The symbols move the nodes like this.
state | ε π τ λ β ψ δ ξ
x54 | none none none none x536 none x576 x690
x542 | none none x690 none x36 none x575 none
x588 | x198 x992 none none none none x21 none
x717 | x911 x700 x415 x897 x545 x724 x121 x772
x614 | x140 x95 x897 x415 x339 x594 x857 x597
x554 | x876 x545 x472 x580 x700 x917 x423 x390
x447 | x310 none none none none x317 none x398
x992 | x179 x588 x206 x115 x747 x816 x458 x295
x53 | x646 x941 x594 x724 x495 x897 x91 x746
x876 | x554 none none x615 x836 none none none
x21 | x897 x458 x140 x911 x880 x646 x588 x601
x95 | x948 x614 x199 x741 x575 x230 x36 x100
x709 | none none none none none x536 x310 x998
x269 | x446 x495 x152 x917 x941 x580 x52 x591
x880 | x737 x615 none none x21 none none none
x115 | x582 none none x992 none none x836 none
x339 | none x575 x737 none x614 none none none
x43 | none none x519 x230 none x741 none none
x580 | x615 x737 x575 x554 x199 x269 x690 x576
x937 | x317 x808 x100 x214 x576 x310 x536 x199
x601 | x808 x317 none none none none none x21
x897 | x21 x199 x614 x717 x737 x53 x198 x808
x52 | none none none none x998 x690 x269 none
x100 | x49 x597 x937 x164 x144 x971 x386 x95
x390 | none none none x576 x214 none none x554
x532 | none x536 none none none none x808 x198
x573 | none none x582 x36 none none x741 none
x198 | x588 x179 x857 x121 x507 x91 x897 x532
x747 | x690 none none none x992 none x615 none
x917 | none none none x269 x519 x554 none none
x121 | none x582 none x198 none none x717 none
x682 | x214 none none x317 none none none x836
x816 | x998 none none none none x992 x398 none
x545 | none x554 none x737 x717 none none none
x144 | none none x576 none x100 none none x575
x140 | x614 x948 x21 none none none none none
x868 | none none none x310 none x214 none x519
x772 | none x214 none x808 none none none x717
x741 | x753 x415 x700 x95 x472 x43 x573 x164
x857 | none x36 x198 none none none x614 none
x398 | x941 x646 x284 x112 x446 x458 x816 x447
x746 | none x310 none none none x808 none x53
x648 | none none none x998 none x582 x519 none
x615 | x580 x880 x540 x876 x458 x446 x747 x122
x36 | x206 x857 x179 x573 x542 x400 x95 x386
x576 | x122 x177 x144 x390 x937 x591 x54 x580
x317 | x937 x601 x49 x682 x122 x447 x295 x458
x646 | x53 x398 none none none x21 none none
x536 | x295 x532 x386 x829 x54 x709 x937 x179
x737 | x880 x580 x339 x545 x897 x495 x507 x177
x91 | none x998 none none none x198 x53 none
x540 | x575 none x615 none x948 none none none
x582 | x115 x121 x573 x179 x423 x648 x700 x829
x519 | x112 x724 x43 x941 x917 x700 x648 x868
x164 | none none x214 x100 none none none x741
x199 | x458 x897 x95 x700 x580 x941 x179 x937
x214 | x682 x772 x164 x937 x390 x868 x829 x700
x971 | none none x310 none none x100 none x230
x386 | none none x536 none none none x100 x36
x690 | x747 x507 x542 x423 x179 x52 x580 x54
x230 | x284 x594 x941 x43 x152 x95 x400 x971
x472 | none none x554 x575 x741 none none none
x594 | none x230 x53 none none x614 none none
x998 | x816 x91 x400 x648 x52 x179 x941 x709
x808 | x601 x937 x597 x772 x177 x746 x532 x897
x310 | x447 x746 x971 x868 x591 x937 x709 x941
x575 | x540 x339 x580 x472 x95 x152 x542 x144
x495 | none x269 none none x53 x737 none none
x179 | x992 x198 x36 x582 x690 x998 x199 x536
x941 | x398 x53 x230 x519 x269 x199 x998 x310
x177 | none x576 none none x808 none none x737
x295 | x536 none none none none none x317 x992
x206 | x36 none x992 none none none x948 none
x446 | x269 none none none x398 x615 none none
x284 | x230 none x398 none none x948 none none
x415 | none x741 x717 x614 none none none none
x597 | none x100 x808 none none none none x614
x507 | none x690 none none x198 none x737 none
x836 | x700 x911 x753 x458 x876 x112 x115 x682
x753 | x741 none x836 x948 none none none none
x700 | x836 x717 x741 x199 x554 x519 x582 x214
x49 | x100 none x317 none none none none x948
x829 | none none none x536 none none x214 x582
x458 | x199 x21 x948 x836 x615 x398 x992 x317
x122 | x576 none none none x317 none none x615
x948 | x95 x140 x458 x753 x540 x284 x206 x49
x400 | none none x998 none none x36 x230 none
x911 | x717 x836 none x21 none none none none
x591 | none none none none x310 x576 none x269
x724 | none x519 none x53 none x717 none none
x112 | x519 none none x398 none x836 none none
x423 | none none none x690 x582 none x554 none
x152 | none none x269 none x230 x575 none none

In the rows, 137 stands for zero.

The rows follow the links: the fewer symbols apart two nodes are, the more alike their rows tend to be.

Each row is also shifted at random along 10 hidden directions that mean nothing.

Rows with their nodes:
 221   133   104   104   136   176   141   132   127   131    84   161   137   165   164   153   145   144   155   122   136   115   130   137   185   183   151   122   119   161   176   116   135   101   148   127   169    96   124   143   139 | x876
 198   151   153   118   132   106   131    96   133   145   101   130   124   153    98   132   180   117   138   140   160   139   200   111   130   183   108   128   155   129   156   113   176    83   172   183   153   147   186   101   157 | x43
  94   144   130   139   138   108   126   145   139   140   114   101   120   125   130   118   157   172   146   176   168   141   163   118   110   125   120   171   150   111   109   144   123   124   147   128   102   138   155   145   128 | x140
 203   125   104   138   129   143   124   155   182   124   133   128   156   144   122   104   102   139   165   108   138   150   103   120   134   147   164   106   105   131   144    92   120   146   164   142   136   128    58   126   148 | x772
 223   114   127   171   162   163   118   121   185   153   136   136   145   127   138   133   108   126   140   150   163   181   164   150   112   182   112   128   157   145   154   117   158   157   152   160   153   143   154   145   152 | x591
 110   130   174   157   113   158   142   141   118   172   148   169    82   140   103   129   142   153   158   157   165   126   172   140   139   114   125   156   139   121   118   116   141   130   143   121   125   137   162   158   121 | x836
 121   131   122   118   151   169   115   143   172   150   144   123   169   145   164   141   126   115   141   142   130   136   182   146   131   189    89    90   143   156   153   158   153   148   108   168   114    99   152   171   157 | x737
  99   156   164   148   123    88   139   129   130   127   141   105   156    89   154   136   169   141   137    99   151   157    83   130   129    57   153   179   126   101    98   154   110   182   126   117   152   164   123   138   117 | x532
 103   119   165   183   146   126   140   123   155   131   136   131   139   118   174   149   129   140   143   136   133   138   132   184   174   138   150   134   157   105   140   139   144   181   134   128   162   181   135   160   138 | x580
  65   137   154   134   114   177   153   124   116   138   128   140   153   111   110   147   155   125   176   158   145   111   167   154   125   129   138    81   128   121   138   158   117   108   132   111   117   148    70   139   125 | x700
 164   126   132   119   141   119   125   144   109   123   102   142   166   142   181   137   188   183   124   152   169   152   135   151   159   101   135   182   133   158   130   148   174    59   132   101   150   152   173   143   145 | x144
 127   150   128   106   123    61   124   126   180   119   104   123   159   100   129   133   124   115   138   123   143   143   136   121   132   127   115   126   169   115   108   149   116   175   143   169   133   147   140   121   139 | x53
 105   150   180   119   143   117   130   152   136   152   157   115   112   122   131   130   179   145   115   118   150   160   119   151   117    99   152   155   131   129   133   148   137   166   134   132   149   172   166   127   122 | x386
 168   117    66   147   136   183   160   160   106   123   142   135   150   144   133   132    78   149   136   161   144   125   112   100   101   143   137   148   143   160    98   166    92   104   132   105    92    92    82   142   148 | x646
 139   163   118   148   143    78   153   111   165    83    85   105   187   104   133   169   122   117   123   172   114   125    95   126   145   167   171   114   156   136   173   142   129   116   196   141   162   178    79    71   148 | x230
 126   139   140   178   141   120   136   117   192   133   116   140   164    73   134   145   122   140   153   181   142   166   123   102   150   150   116   197   130   132   138   121   179   110   202   154   174   127   112   140   100 | x601
 137   101   130   153   136   171   159   116   122   144   113   169   146   163    91   131   109   110   136   155   144   121   148   113   163   179   136   126   132   139   163   102   168    64   190   144   143   107   105   110   141 | x112
 198   189   131   146   152   144   175   113   148    98   125    82   110    96   155   145   175   149   139   119   135   176   151   102   146   152   142   160   128   133   138   111   107   108   157   170   142   138   153    93   117 | x49
 158   109   155   119   146   133   136   149    94   131   139   127    99   143   127   140   168   163   145   129   168   174   129   145   122   108   146   159   160   117    96   136   141   163   166    99   187   194   170   116   136 | x971
 107   153    97   120   135   121   136   174   156   120   126   139   151   137   138   147   101   166   125   194   114   109    82   137   135    97   180   153   136   185   146   145   102   113   145   103   107   139   111   122   129 | x948
 138   136   112   131   130    46   116   152   171   109   148   144   139   143   130   130   108   124   125   129   107   141   111   121   126   138   153   148   172   144   128   106   151   181   151   168   155   169   160   112   140 | x594
 126   117   156   156   151   122   145   117   121   136   130   157   153   153   149   154   132   112   101   118   137   132   133   157   160   157   148   137   152   125   152   152   158   150   141   140   168   149   160   136   157 | x52
 101   100   165   207   129    58   132   120   154   156   108    95   192   149   101    88   122   133   141   177   170   149   122   121   127   145   143   187   124    52   139   130   175   125   191   137    90   149    72   133   134 | x198
 175   116   121    62   161   150   119   147   107   140   104   164   142   178   167   165   144   109   124   109   122   125   149   161   170   169   118    97   163   180   149   169   158   161   120   144   177   108   201   133   159 | x269
 256   163    85   128   155   103   112   157   203   157    73   109   140   118   149   110    99   143   117   147   173   141   135   138   127   157   135   149   138   137   159   146    94   164   119   148    85   106   151   142   156 | x747
 211   133   128   105   135   142   105   130   162   104   116    76   125   127   133   160   158   143   136   114   100   131   113   115   129   232   152   101   131    93   183   149   144   200   192   166   215   139    92    94   132 | x857

From each start, follow one symbol. Which node do you reach?
Answer with the node's name.
new walk
 119   125   189   155    97   108   118   153   129   176   162   174   108   112   117   105   156   162   149   126   158   141   108   164   124    44   155   179   126   125   112   128   140   171   130    95   176   178   146   163   107
λ	x536
new walk
 145   123   147   144   105   123   125   140   145   157   156   189   165   154   112   127   112   132   138   152   100   102    86   140   154   122   171   137   116   159   163   132   146   119   147   131   159   124    89   134   122
λ	x179
new walk
 133    95    96    68   149    95    80   176   157   136   102    98   136   198   155   110   129   149   131   120   150   147   145   172   133   158   144   108   135   117   135   134   141   196   132   124   111   135   162   146   170
π	x575
new walk
 124   183   129   134   153   162   166   124   161   131   124   104   121    99   143   158   125   117   153   171   118   130   166   116   132   173   117   130   135   133   138   159    82   141   124   152    90   122   118   126   111
δ	x992
new walk
 100   102   134   138   136   123   109   141   153   117   125    78   143   138   112   130   144   152   150   179   125   142   150   130   107   188   130   116   144    94   132   135   155   151   192   134   141   167    93   119   138
ψ	x594
new walk
  89    85   119   140   136   126   140   156    73   134   130   154   165   144   142   121   140   156   136   151   186   163   106   130   117    55   135   191   139   158    52   159   153    84   130    67   138   145   123   156   133
π	x310
new walk
 109    81   147   121   142   144   120   140    91   134   154   146   106   181   144   157   141   141   134    95   139   148   150   167   154   143   129   124   169   114   101   134   155   219   136   118   195   151   192   169   152
ψ	x737
new walk
 182   145   137   155   136   137   136   142   118   126   165   145   134   122   124   156   134   139    98   165   113   123   122   118   112   147   149   159   157   158   153   141   142   118   137   144   160   140   135   120   135
τ	x998
new walk
 173   143   114   108   139   155   141   124   142   140   129   176   156   161   123   125   108   109   141   126   137   145   125   125   151   146   140   104   113   196   160   114   154    89   154   146   144   112   108    96   145
ξ	x519
new walk
 169   147   120    89   143    81   109   177   167   191   122   155   103   146   128   112   106   140   111   152   151   130   118   130   121    91   139   175   141   134   126   153    94   193   115   118    85   114   174   145   110
π	x588
new walk
 177   122   139   160   130   178   118   150   145   161   154   162   154   163   130   130   113   141   128   147   128   110   132   156   139   160   154   109   126   148   170   126   157   132   117   142   128   117   109   165   150
λ	x690
new walk
 142   118   129   192   110   188   136   144   170   172   170   175   121   117   101   144    73   147   142   205   119   100   114   135    88   155   163   139   132   151   182   129   125   123   164   121   136   118    42   166   114
δ	x836
new walk
 230   114   121   119   130   175   132   145   123   148   113   154   117   142   126   128   145   174   166   137   155   149   120   127   147   132   150   150   114   159   136   116   131    99   178    95   176   114   116   135   114
ε	x214
new walk
 214   133   126   103   138   131   140   122    97   159    82   115   149   118   115   147   160   112   119   142   171   129   155   113   100   153   101   154   154   130   126   208   111   121   126   137   115   122   151   126   133
π	x91
new walk
 156   127   129   108   127   101   116   134   181   148    74   143   154   161   148   130   132   130   153   114   151   124   135   180   173   154   150    80   118   117   165   116   137   169   151   137   153   145   111   135   164
π	x545
new walk
 128   165   111   108   154   130   155   143   161   132   132   112   181   118   152   114   132   117   144   127   144   177   106   144   130    69   130   133   114   154   101   155    98   125    98   118    71   146   122   123   125
δ	x536
new walk
  52   122   181   144   133   181   135   123   122   124   145   138   170    79   144   189   170   136   160   176   116   152   144   140   135   141   108   142   134   143   128   173   188   121   184   127   236   145   111   138    96
λ	x772
new walk
 194   176   156   150   130   140   146   130   113   106   146   113   135    95   183   169   194   171   118   126   125   110   131   139   147   133   155   143   139   139   144   162   123   132   103   138   168   148   170   148   143
δ	x575
new walk
 237   155    75   133   149   140   140   166   133   115   161   152   149   174   165   120    82   152   109   133   133   137   139   127   112   115   143   140   150   200   124   120   106   107    69   147    41   134   172   156   186
ψ	x575
